Below are the code and all the weights of a small trained network. Each question names an input and a class and asks about switching units off, where a switched-off unit gives its printed mean instead of its output.

import numpy as np


def w(rows, s, z=0):
    codes = np.array(rows[::2]) - 128.0
    scale = np.full(codes.shape[1], s)
    scale[-1] = z or s
    return codes * scale


def f(y):
    return y / 2 * (1 + np.tanh(0.7978845608 * (y + 0.044715 * y**3)))


def log_softmax(a):
    a = a - a.max(-1, keepdims=True)
    return a - np.log(np.exp(a).sum(-1, keepdims=True))


def net(x, mask):
    res = np.array(x, float).reshape(1, 2) / 4 @ E
    y = f(res @ A[0][:, :-1].T + A[0][:, -1])
    res = res + np.where(mask, y, B[0][:, -1]) @ B[0][:, :-1]
    return log_softmax(res[-1] @ U[:, :-1].T + U[:, -1])


A, B = {}, {}
E = w([
[160,11,113,116,110,95,170,77,114,218],'x0',
[178,99,24,56,55,167,97,161,102,69],'x1',
],0.012)
A[0] = w([
[147,14,123,122,132,142,138,112,134,167,133],'N0',
[160,133,181,154,192,122,140,99,117,136,92],'N1',
[148,133,86,128,106,115,111,133,133,108,76],'N2',
[100,136,152,129,156,97,158,118,151,137,79],'N3',
[142,117,74,83,62,156,124,113,130,97,109],'N4',
[140,130,109,122,111,131,135,125,83,119,217],'N5',
[141,116,103,102,75,135,104,161,119,114,159],'N6',
[116,131,140,131,108,108,143,118,130,117,232],'N7',
[123,115,123,122,153,155,88,150,145,137,248],'N8',
[89,123,140,173,152,131,87,125,149,144,110],'N9',
[137,105,104,85,114,146,130,136,99,94,71],'N10',
[118,248,128,129,148,165,94,148,135,54,97],'N11',
[114,50,121,130,123,119,123,117,87,154,87],'N12',
[100,178,166,138,172,101,162,127,122,186,116],'N13',
[134,95,120,127,117,90,156,138,158,132,106],'N14',
],0.014,0.011)
B[0] = w([
[117,188,81,100,77,104,153,128,46,203,239],'N0',
[103,116,90,187,110,204,123,181,157,142,186],'N1',
[139,115,196,147,87,122,67,158,191,172,156],'N2',
[127,100,86,119,92,191,80,153,166,183,167],'N3',
[57,100,146,166,152,211,120,161,172,139,232],'N4',
[129,147,125,176,185,159,187,130,104,78,201],'N5',
[139,128,135,180,148,172,100,120,140,119,218],'N6',
[134,193,139,170,218,86,164,92,78,76,194],'N7',
[167,106,159,166,197,133,209,40,85,114,208],'N8',
[122,102,103,145,114,164,100,130,138,132,168],'N9',
[78,83,109,126,101,156,55,145,179,120,178],'N10',
[112,123,77,73,39,83,149,134,57,253,250],'N11',
[132,129,127,69,63,91,95,168,129,163,185],'N12',
[109,91,122,142,141,234,106,144,121,70,218],'N13',
[104,107,181,96,97,97,121,99,158,164,150],'N14',
],0.013,0.015)
U = w([
[125,146,106,82,79,99,156,145,86,169,120],'0',
[107,100,124,161,171,182,82,173,153,111,120],'1',
[153,160,136,144,247,109,204,74,89,94,254],'2',
[126,122,170,65,124,87,109,139,126,93,60],'3',
[170,132,124,115,171,100,99,148,174,110,77],'4',
],0.015,0.0059)

Each question gives the input, the list of numbers given to net, and the class t.
The units are the neurons (one row each of A and B). Each row of codes is followed by its name. A weight is (code - 128) times the scale printed after its matrix; where a second scale follows, it is the last column's (A, B and U).
mask holds one flag per neuron, in row order. A switched-off neuron (its flag False) gives its mean, the last column of its row in B, instead of its output. The means were averaged over made-up inputs and are rounded, as every weight is.
A unit's drop is (log p(t) with every unit on - log p(t) with that unit switched off) / (log p(t) with every unit on - log p(t) with every unit switched off).
The circuit of an input: a set's keep is (log p(t) with only the set's units on - log p(t) with every unit switched off) / (log p(t) with every unit on - log p(t) with every unit switched off). Starting from the 12 units with the biggest drops (on a tie, the unit counted first), units are removed one at a time, each time the one whose removal leaves the highest keep (on an exact tie, the one counted first), for as long as the keep stays at least 0.8.
units of the circuit, in order: the units of the circuit, biggest drop first
unit that matters most: the unit with the biggest drop
k most important neurons: the k neurons with the biggest drops, biggest first
drop of u: that unit's drop, to one decimal
input [6,-8], class 1: unit that matters most -> N13
input [7,8], class 1: 2 most important neurons -> N4, N11
input [-8,-8], class 0: 2 most important neurons -> N11, N4
input [3,-3], class 2: units of the circuit, in order -> N11, N4
input [4,5], class 1: 3 most important neurons -> N11, N4, N6
input [2,-3], class 2: units of the circuit, in order -> N11, N4
input [-3,1], class 2: 2 most important neurons -> N0, N12
input [-3,-2], class 2: units of the circuit, in order -> N12, N10
input [-1,-3], class 2: 2 most important neurons -> N4, N10
input [3,5], class 1: drop of N11 -> 0.7
input [-5,1], class 0: drop of N11 -> 3.4
input [-5,-3], class 0: drop of N11 -> 1.9
